Here is a tiny trained network, its code and every weight. The questions are about switching its units off for an input and a class, where a switched-off unit gives its printed mean instead of its output.

import numpy as np


def w(rows, s, z=0):
    codes = np.array(rows[::2]) - 128.0
    scale = np.full(codes.shape[1], s)
    scale[-1] = z or s
    return codes * scale


def norm(h):
    return h / np.sqrt((h * h).mean(-1, keepdims=True) + 1e-5)


def f(y):
    return y / 2 * (1 + np.tanh(0.7978845608 * (y + 0.044715 * y**3)))


def log_softmax(a):
    a = a - a.max(-1, keepdims=True)
    return a - np.log(np.exp(a).sum(-1, keepdims=True))


def net(x, mask):
    res = np.array(x, float).reshape(1, 6) / 4 @ E
    u = 0
    for l in range(3):
        y = f(norm(res) @ A[l][:, :-1].T + A[l][:, -1])
        res = res + np.where(mask[u : u + 10], y, B[l][:, -1]) @ B[l][:, :-1]
        u += 10
    return log_softmax(norm(res)[-1] @ U[:, :-1].T + U[:, -1])


A, B = {}, {}
E = w([
[145,205,89,180],'x0',
[160,191,219,106],'x1',
[254,106,96,92],'x2',
[157,69,177,228],'x3',
[127,126,128,126],'x4',
[129,127,132,128],'x5',
],0.00095)
A[0] = w([
[110,67,152,94,66],'L0N1',
[111,161,93,50,191],'L0N2',
[96,128,148,141,138],'L0N3',
[133,90,148,185,133],'L0N4',
[128,83,71,149,92],'L0N5',
[146,215,54,207,156],'L0N6',
[159,191,89,187,5],'L0N7',
[241,104,108,109,15],'L0N8',
[90,16,170,64,121],'L0N9',
[151,252,56,224,100],'L0N10',
],0.0037,0.0018)
B[0] = w([
[106,96,153,69,98],'L0N1',
[162,115,150,221,237],'L0N2',
[158,133,107,127,149],'L0N3',
[152,140,126,152,174],'L0N4',
[137,165,142,138,127],'L0N5',
[150,37,222,45,254],'L0N6',
[76,70,116,72,77],'L0N7',
[162,152,86,111,125],'L0N8',
[146,36,212,35,209],'L0N9',
[109,4,203,36,245],'L0N10',
],0.0027,0.00091)
A[1] = w([
[136,137,112,122,23],'L1N1',
[159,168,122,128,56],'L1N2',
[173,173,140,139,52],'L1N3',
[163,104,160,227,63],'L1N4',
[127,116,126,147,148],'L1N5',
[132,161,155,167,196],'L1N6',
[100,207,85,2,178],'L1N7',
[134,130,137,111,1],'L1N8',
[88,171,74,54,183],'L1N9',
[158,113,140,154,13],'L1N10',
],0.0042,0.0021)
B[1] = w([
[36,141,81,145,2],'L1N1',
[73,136,125,102,39],'L1N2',
[58,181,133,74,63],'L1N3',
[124,87,195,167,159],'L1N4',
[153,144,142,123,164],'L1N5',
[198,131,124,52,226],'L1N6',
[165,37,201,219,190],'L1N7',
[47,114,48,155,10],'L1N8',
[171,57,222,249,141],'L1N9',
[51,127,133,174,46],'L1N10',
],0.0022,0.0008)
A[2] = w([
[92,134,93,90,81],'L2N1',
[136,121,128,101,191],'L2N2',
[56,134,140,135,25],'L2N3',
[127,97,135,93,209],'L2N4',
[23,138,155,141,57],'L2N5',
[167,100,169,150,254],'L2N6',
[29,136,169,154,175],'L2N7',
[175,157,110,150,76],'L2N8',
[2,144,177,146,155],'L2N9',
[96,45,25,160,166],'L2N10',
],0.004,0.0014)
B[2] = w([
[143,126,159,168,89],'L2N1',
[118,148,100,129,159],'L2N2',
[213,105,153,120,91],'L2N3',
[100,155,106,121,181],'L2N4',
[214,101,118,117,100],'L2N5',
[69,157,54,144,254],'L2N6',
[171,132,69,98,131],'L2N7',
[116,61,112,112,122],'L2N8',
[177,119,60,96,128],'L2N9',
[144,255,243,81,132],'L2N10',
],0.0036,0.0027)
U = w([
[247,114,42,93,133],'0',
[107,31,194,63,126],'1',
[84,150,103,124,162],'2',
[87,150,109,130,156],'3',
[135,217,218,114,112],'4',
[116,83,131,243,108],'5',
[130,122,134,128,5],'6',
],0.011,0.014)

Each question gives the input, the list of numbers given to net, and the class t.
The units are the neurons (one row each of A and B). Each row of codes is followed by its name. A weight is (code - 128) times the scale printed after its matrix; where a second scale follows, it is the last column's (A, B and U).
mask holds one flag per neuron, layer by layer. A switched-off neuron (its flag False) gives its mean, the last column of its row in B, instead of its output. The means were averaged over made-up inputs and are rounded, as every weight is.
A unit's drop is (log p(t) with every unit on - log p(t) with that unit switched off) / (log p(t) with every unit on - log p(t) with every unit switched off).
The circuit of an input: a set's keep is (log p(t) with only the set's units on - log p(t) with every unit switched off) / (log p(t) with every unit on - log p(t) with every unit switched off). Starting from the 12 units with the biggest drops (on a tie, the unit counted first), units are removed one at a time, each time the one whose removal leaves the highest keep (on an exact tie, the one counted first), for as long as the keep stays at least 0.8.
units of the circuit, in order: the units of the circuit, biggest drop first
top k neurons: the k neurons with the biggest drops, biggest first
top k neurons in layer l: the k neurons of layer l with the biggest drops, biggest first
drop when u is switched off: that unit's drop, to one decimal
input [6,6,2,-2,2,-2], class 1: units of the circuit, in order	L0N10, L2N10
input [2,-6,1,-7,2,5], class 5: units of the circuit, in order	L1N9, L1N7
input [2,-4,-7,6,-6,-2], class 0: top neuron	L2N9
input [-2,-4,7,-8,-3,7], class 5: units of the circuit, in order	L1N9, L1N7, L2N9, L0N10
input [8,-3,-6,5,6,-6], class 1: units of the circuit, in order	L0N6, L0N10
input [1,-5,-6,-3,-1,-5], class 0: top 4 neurons	L2N9, L2N7, L0N8, L2N5
input [8,4,3,7,-5,-4], class 1: units of the circuit, in order	L0N10, L0N6
input [-4,-7,0,-2,1,-2], class 4: units of the circuit, in order	L2N10, L0N10
input [8,2,6,7,3,4], class 1: top 4 neurons in layer 0	L0N10, L0N6, L0N7, L0N2
input [1,-7,-7,-5,-3,-7], class 0: units of the circuit, in order	L2N9, L2N5
input [8,8,-1,2,8,-6], class 1: top 4 neurons	L0N10, L0N6, L2N10, L0N7
input [-3,-8,-8,-4,-4,-4], class 0: top 3 neurons	L2N9, L2N7, L2N5
input [5,0,3,-7,6,5], class 5: top 2 neurons	L1N7, L0N9
input [7,3,3,5,4,-6], class 1: units of the circuit, in order	L0N10
input [-6,5,6,6,-4,2], class 0: top 2 neurons	L0N8, L2N10
input [6,-6,-7,4,7,7], class 0: top 3 neurons	L2N9, L2N7, L2N5
input [1,-5,-6,6,-6,2], class 0: top 2 neurons in layer 0	L0N2, L0N8
input [-4,2,5,-4,-7,8], class 2: top 2 neurons in layer 0	L0N2, L0N6
input [-6,-8,-8,5,3,-2], class 0: top 2 neurons	L2N9, L2N7
input [-4,2,3,-4,7,0], class 3: top neuron in layer 1	L1N3
input [1,4,-6,-8,-3,-5], class 5: top 3 neurons	L1N7, L1N9, L2N10
input [0,4,6,-1,-3,-7], class 2: top 3 neurons in layer 0	L0N9, L0N6, L0N3
input [4,-8,-6,-6,-2,-4], class 4: top 2 neurons	L2N10, L1N3
input [-1,5,0,5,5,4], class 3: top 2 neurons	L2N10, L0N2
input [5,-2,-5,-7,-2,-2], class 5: top 3 neurons	L1N9, L1N7, L0N9
input [-4,5,-3,1,1,-7], class 2: drop when L0N5 is switched off	0.1
input [1,-8,-5,0,7,7], class 4: units of the circuit, in order	L2N10
input [-2,0,-5,-7,-4,3], class 5: drop when L1N9 is switched off	0.6
input [6,1,-3,-1,6,-6], class 1: drop when L0N10 is switched off	0.5
input [1,0,-7,3,-7,7], class 0: drop when L1N5 is switched off	0.0
